Below are the code and all the weights of a small trained network. Each question names an input and a target symbol and asks about switching units off, where a switched-off unit gives its printed mean instead of its output.

import numpy as np


def w(rows, s, z=0):
    codes = np.array(rows[::2]) - 128.0
    scale = np.full(codes.shape[1], s)
    scale[-1] = z or s
    return codes * scale


def f(y):
    return y / 2 * (1 + np.tanh(0.7978845608 * (y + 0.044715 * y**3)))


def softmax(a):
    e = np.exp(a - a.max(-1, keepdims=True))
    return e / e.sum(-1, keepdims=True)


def log_softmax(a):
    a = a - a.max(-1, keepdims=True)
    return a - np.log(np.exp(a).sum(-1, keepdims=True))


def net(x, mask):
    ids = ['ΠΣαγδζηλμω'.index(c) for c in x.split()]
    T = len(ids)
    res = E[ids] + P[:T]
    u = 0
    for l in range(2):
        r = res
        for j in range(3):
            rows = slice(2 * j, 2 * j + 2)
            q, k, v = (r @ M[l][rows].T for M in (Q, K, V))
            z = softmax(np.where(np.tri(T) > 0, q @ k.T / 2**0.5, -1e9)) @ v
            o = O[l][rows]
            res = res + np.where(mask[u + j], z, o[:, -1]) @ o[:, :-1]
        u += 3
        y = f(res @ A[l][:, :-1].T + A[l][:, -1])
        res = res + np.where(mask[u : u + 12], y, B[l][:, -1]) @ B[l][:, :-1]
        u += 12
    return log_softmax(res[-1] @ U[:, :-1].T + U[:, -1])


Q, K, V, O, A, B = {}, {}, {}, {}, {}, {}
E = w([
[110,193,115,130,39,150,121,105,154,175,71],'Π',
[102,122,123,98,156,163,160,157,189,161,137],'Σ',
[119,155,117,156,135,168,255,151,137,127,124],'α',
[156,147,29,156,117,161,143,52,166,127,188],'γ',
[65,137,90,129,44,119,151,147,223,177,147],'δ',
[113,156,78,83,105,139,91,123,72,75,88],'ζ',
[135,179,16,146,175,90,117,185,130,142,175],'η',
[202,176,97,70,160,103,114,123,140,65,158],'λ',
[178,93,73,178,106,126,163,113,156,74,110],'μ',
[155,200,170,173,97,133,93,190,101,170,155],'ω',
],0.022)
P = w([
[50,165,223,183,185,60,177,2,74,194,149],'0',
[115,165,213,147,121,111,176,83,77,156,150],'1',
[152,173,167,133,109,146,134,136,78,121,150],'2',
[187,170,140,131,106,185,98,183,100,97,141],'3',
[200,187,108,128,127,217,80,208,141,66,133],'4',
[181,210,73,141,157,237,92,218,179,12,143],'5',
],0.0082)
Q[0] = w([
[94,71,181,138,169,64,65,66,70,127,107],'L0H0',
[45,157,52,177,50,160,97,145,146,140,125],'L0H0',
[119,175,87,124,83,161,170,165,127,93,179],'L0H1',
[131,136,149,85,116,104,118,110,141,152,141],'L0H1',
[152,163,144,214,144,175,135,175,115,138,141],'L0H2',
[102,115,87,88,161,126,104,2,144,179,180],'L0H2',
],0.0087)
K[0] = w([
[93,29,191,127,194,26,177,29,87,199,104],'L0H0',
[80,128,44,125,118,163,207,189,254,72,39],'L0H0',
[217,146,56,101,108,252,87,203,196,69,74],'L0H1',
[158,121,92,139,120,58,123,40,138,99,78],'L0H1',
[152,120,43,70,75,182,115,143,149,120,200],'L0H2',
[128,104,145,128,97,60,165,20,37,203,218],'L0H2',
],0.0066)
V[0] = w([
[143,113,47,116,140,79,101,73,113,143,99],'L0H0',
[172,85,185,204,92,100,117,198,152,163,91],'L0H0',
[90,175,149,161,98,109,84,164,92,94,61],'L0H1',
[2,123,194,167,151,92,127,86,70,134,193],'L0H1',
[132,134,117,135,131,148,124,76,130,151,172],'L0H2',
[110,184,123,179,110,136,135,124,90,90,111],'L0H2',
],0.0085)
O[0] = w([
[182,153,183,76,40,144,119,74,74,95,238,112],'L0H0',
[126,211,42,212,169,76,43,90,47,89,167,70],'L0H0',
[177,206,174,95,107,115,119,106,189,88,165,105],'L0H1',
[176,126,102,197,49,19,70,150,64,74,120,3],'L0H1',
[90,190,156,91,144,103,87,164,181,200,100,183],'L0H2',
[254,171,164,199,104,123,70,113,230,110,118,229],'L0H2',
],0.0066,0.0052)
A[0] = w([
[143,122,194,94,131,126,105,138,114,93,124,7],'L0N0',
[60,107,126,100,117,115,65,142,199,199,95,231],'L0N1',
[116,161,43,193,79,170,153,110,135,212,141,143],'L0N2',
[192,80,47,139,86,112,156,88,159,102,83,179],'L0N3',
[106,132,97,140,137,141,148,86,188,143,105,70],'L0N4',
[120,63,70,135,84,121,176,118,150,97,140,251],'L0N5',
[121,88,118,198,180,141,107,163,114,100,98,46],'L0N6',
[105,222,220,126,112,173,109,135,63,164,66,100],'L0N7',
[71,178,139,134,168,92,117,254,141,184,160,178],'L0N8',
[160,82,144,117,148,137,133,141,122,55,175,51],'L0N9',
[139,14,141,111,182,101,169,157,132,116,73,24],'L0N10',
[176,191,92,54,106,121,96,143,152,163,175,185],'L0N11',
],0.0091,0.0031)
B[0] = w([
[72,125,127,97,155,101,60,121,65,100,55,128],'L0N0',
[145,199,194,194,155,92,62,109,200,91,182,192],'L0N1',
[34,24,106,132,102,152,168,147,160,2,194,249],'L0N2',
[100,132,124,85,77,166,72,172,103,219,133,187],'L0N3',
[143,91,139,198,119,159,89,183,93,132,152,192],'L0N4',
[138,128,123,121,90,233,56,171,106,138,165,182],'L0N5',
[99,113,118,145,171,71,17,177,42,56,201,137],'L0N6',
[64,88,152,26,159,165,140,104,180,142,93,177],'L0N7',
[124,95,137,152,80,196,134,164,142,215,220,212],'L0N8',
[132,83,129,113,133,173,85,108,191,136,120,139],'L0N9',
[58,63,119,80,37,119,55,173,102,87,95,134],'L0N10',
[123,74,128,189,216,107,139,126,235,102,168,222],'L0N11',
],0.0068,0.012)
Q[1] = w([
[96,92,93,216,86,31,227,87,43,107,101],'L1H0',
[116,184,145,8,186,26,115,27,28,163,1],'L1H0',
[93,180,140,173,40,218,45,85,177,145,114],'L1H1',
[239,41,72,152,146,115,174,209,147,150,239],'L1H1',
[122,208,109,48,104,226,65,173,112,148,63],'L1H2',
[92,141,216,86,200,92,141,141,110,206,32],'L1H2',
],0.006)
K[1] = w([
[140,30,151,163,80,51,69,45,118,236,156],'L1H0',
[154,99,198,156,102,75,126,76,46,207,112],'L1H0',
[29,166,70,80,123,99,189,127,172,47,112],'L1H1',
[197,115,48,135,165,226,68,200,159,132,129],'L1H1',
[144,123,161,175,222,254,81,170,176,43,51],'L1H2',
[74,101,118,176,79,91,83,56,153,102,63],'L1H2',
],0.0062)
V[1] = w([
[75,137,96,155,41,110,63,51,195,129,226],'L1H0',
[109,78,190,121,114,150,165,2,205,32,117],'L1H0',
[142,159,105,102,52,124,95,56,62,200,70],'L1H1',
[146,209,242,124,83,95,146,159,139,213,133],'L1H1',
[107,79,159,97,136,105,254,169,146,136,164],'L1H2',
[139,177,131,80,228,114,35,220,202,219,119],'L1H2',
],0.0055)
O[1] = w([
[69,134,237,134,255,136,128,170,123,117,51,240],'L1H0',
[77,207,59,148,108,129,168,175,93,163,144,197],'L1H0',
[128,74,165,213,153,199,170,152,178,142,174,3],'L1H1',
[158,124,59,122,159,104,100,72,74,126,198,97],'L1H1',
[170,103,175,167,127,142,72,146,122,86,76,163],'L1H2',
[178,46,104,108,150,48,177,137,66,150,143,150],'L1H2',
],0.0075,0.02)
A[1] = w([
[141,116,143,154,99,160,118,119,114,168,69,132],'L1N0',
[161,174,119,95,89,159,149,111,10,128,95,195],'L1N1',
[102,53,135,156,156,202,152,94,128,138,167,144],'L1N2',
[128,66,154,99,97,133,146,161,26,147,160,114],'L1N3',
[170,76,79,192,190,105,108,134,75,94,132,228],'L1N4',
[101,122,105,170,174,153,153,143,115,106,155,206],'L1N5',
[105,95,139,125,110,119,88,147,102,120,116,179],'L1N6',
[144,143,138,147,136,95,102,140,152,146,201,90],'L1N7',
[115,77,130,79,70,115,180,139,75,194,149,56],'L1N8',
[143,129,193,120,103,148,109,138,152,134,157,255],'L1N9',
[159,118,190,61,137,133,125,90,119,119,85,181],'L1N10',
[173,136,134,127,76,133,195,147,182,200,176,126],'L1N11',
],0.012,0.0034)
B[1] = w([
[48,162,128,150,130,39,115,116,110,169,104,154],'L1N0',
[146,120,132,141,189,116,187,165,222,100,159,156],'L1N1',
[178,67,186,10,82,136,128,122,123,174,156,177],'L1N2',
[143,182,94,20,130,58,113,182,89,160,100,147],'L1N3',
[255,70,202,175,169,106,126,218,142,160,103,156],'L1N4',
[208,91,102,107,108,158,60,109,105,140,186,254],'L1N5',
[117,140,99,151,122,117,101,77,122,97,122,199],'L1N6',
[99,151,73,94,93,170,120,142,171,119,110,172],'L1N7',
[86,32,140,145,206,139,245,179,45,105,168,132],'L1N8',
[146,125,60,93,112,145,198,81,131,70,101,234],'L1N9',
[101,206,172,134,95,113,156,98,75,23,207,155],'L1N10',
[122,65,89,183,194,149,138,27,108,70,39,150],'L1N11',
],0.0088,0.012)
U = w([
[146,109,201,63,97,211,116,98,178,148,180,64],'Π',
[84,110,17,164,57,84,41,130,166,83,162,194],'Σ',
[105,127,110,24,113,69,58,132,107,154,101,2],'α',
[81,86,104,113,168,128,159,136,111,119,149,44],'γ',
[141,197,91,159,153,198,119,154,109,165,234,135],'δ',
[85,183,173,84,123,113,154,149,197,214,3,160],'ζ',
[136,153,172,101,227,179,88,92,54,120,118,19],'η',
[169,220,135,63,124,111,160,112,132,55,174,111],'λ',
[168,126,118,140,189,170,127,51,159,90,51,92],'μ',
[205,122,165,155,155,113,98,143,154,103,112,246],'ω',
],0.0064,0.0035)

Each question gives the input, a string of symbols that net reads in full, and the target symbol t.
The units are the heads (2 rows each of Q, K, V and O) and the neurons (one row each of A and B). Each row of codes is followed by its name. A weight is (code - 128) times the scale printed after its matrix; where a second scale follows, it is the last column's (O, A, B and U).
mask holds one flag per unit, layer by layer, with each layer's heads first. A switched-off unit (its flag False) gives its mean, the last column of its rows in O or B, instead of its output. The means were averaged over made-up inputs and are rounded, as every weight is.
A unit's drop is (log p(t) with every unit on - log p(t) with that unit switched off) / (log p(t) with every unit on - log p(t) with every unit switched off).
The circuit of an input: a set's keep is (log p(t) with only the set's units on - log p(t) with every unit switched off) / (log p(t) with every unit on - log p(t) with every unit switched off). Starting from the 12 units with the biggest drops (on a tie, the unit counted first), units are removed one at a time, each time the one whose removal leaves the highest keep (on an exact tie, the one counted first), for as long as the keep stays at least 0.8.
units of the circuit, in order: the units of the circuit, biggest drop first
k most important neurons: the k neurons with the biggest drops, biggest first
k most important neurons of layer l: the k neurons of layer l with the biggest drops, biggest first
heads that matter: for each layer, one digit per head in row order, 1 if its drop is at least 0.15 and else 0, layers parted by /
input Σ δ η ω Σ, target ω: heads that matter	100 / 101
input η ζ δ γ Σ, target ζ: heads that matter	000 / 010
input ω α λ δ μ ω, target Π: units of the circuit, in order	L0N8; L0H1; L0N7
input Π μ α ω, target Σ: units of the circuit, in order	L0H0; L1H0
input μ ζ λ, target μ: 3 most important neurons	L0N5; L1N11; L0N3
input η γ δ Σ, target η: 2 most important neurons	L0N2; L0N1
input Π α λ Π ω λ, target ω: heads that matter	100 / 001
input μ Σ μ Σ, target Π: 4 most important neurons	L1N2; L0N5; L0N8; L0N1
input ζ η Π ω, target δ: 3 most important neurons of layer 0	L0N8; L0N2; L0N11
input ω η μ ζ, target λ: heads that matter	100 / 000
input η δ η μ, target λ: units of the circuit, in order	L1N10; L0N11; L1H0; L0N8
input μ γ μ ζ μ, target μ: 2 most important neurons	L1N11; L0N2
input γ Σ δ μ ω, target Π: units of the circuit, in order	L0H1; L0N8; L1N2; L0N11
input λ γ ω η, target ω: heads that matter	000 / 001
input μ δ α, target η: 3 most important neurons of layer 0	L0N2; L0N1; L0N8
input η ω α μ, target Σ: 2 most important neurons	L0N3; L0N2
input γ λ μ, target γ: 2 most important neurons	L0N11; L1N8
input δ γ Π δ μ Σ, target Π: units of the circuit, in order	L1N2; L0H1
input δ λ Π δ δ μ, target η: heads that matter	000 / 100
input δ δ γ γ Σ, target ζ: heads that matter	000 / 010
input γ δ μ η ω, target λ: units of the circuit, in order	L1N10; L1H0; L1N9
input λ γ δ, target Σ: most important neuron	L0N1
input γ λ Π μ, target δ: 3 most important neurons	L0N2; L0N7; L0N3
input α λ α, target γ: units of the circuit, in order	L1H0; L1N8; L0H0; L0N1
input η γ Π μ λ, target μ: 2 most important neurons	L1N11; L0N5
input ζ η Σ μ, target α: 4 most important neurons	L0N3; L1N3; L0N1; L0N11
input Σ Σ ω γ γ, target Π: units of the circuit, in order	L0H0
input δ δ Π μ α, target Π: heads that matter	100 / 000
input α η ω ω ω μ, target ω: 3 most important neurons	L0N8; L0N7; L1N4
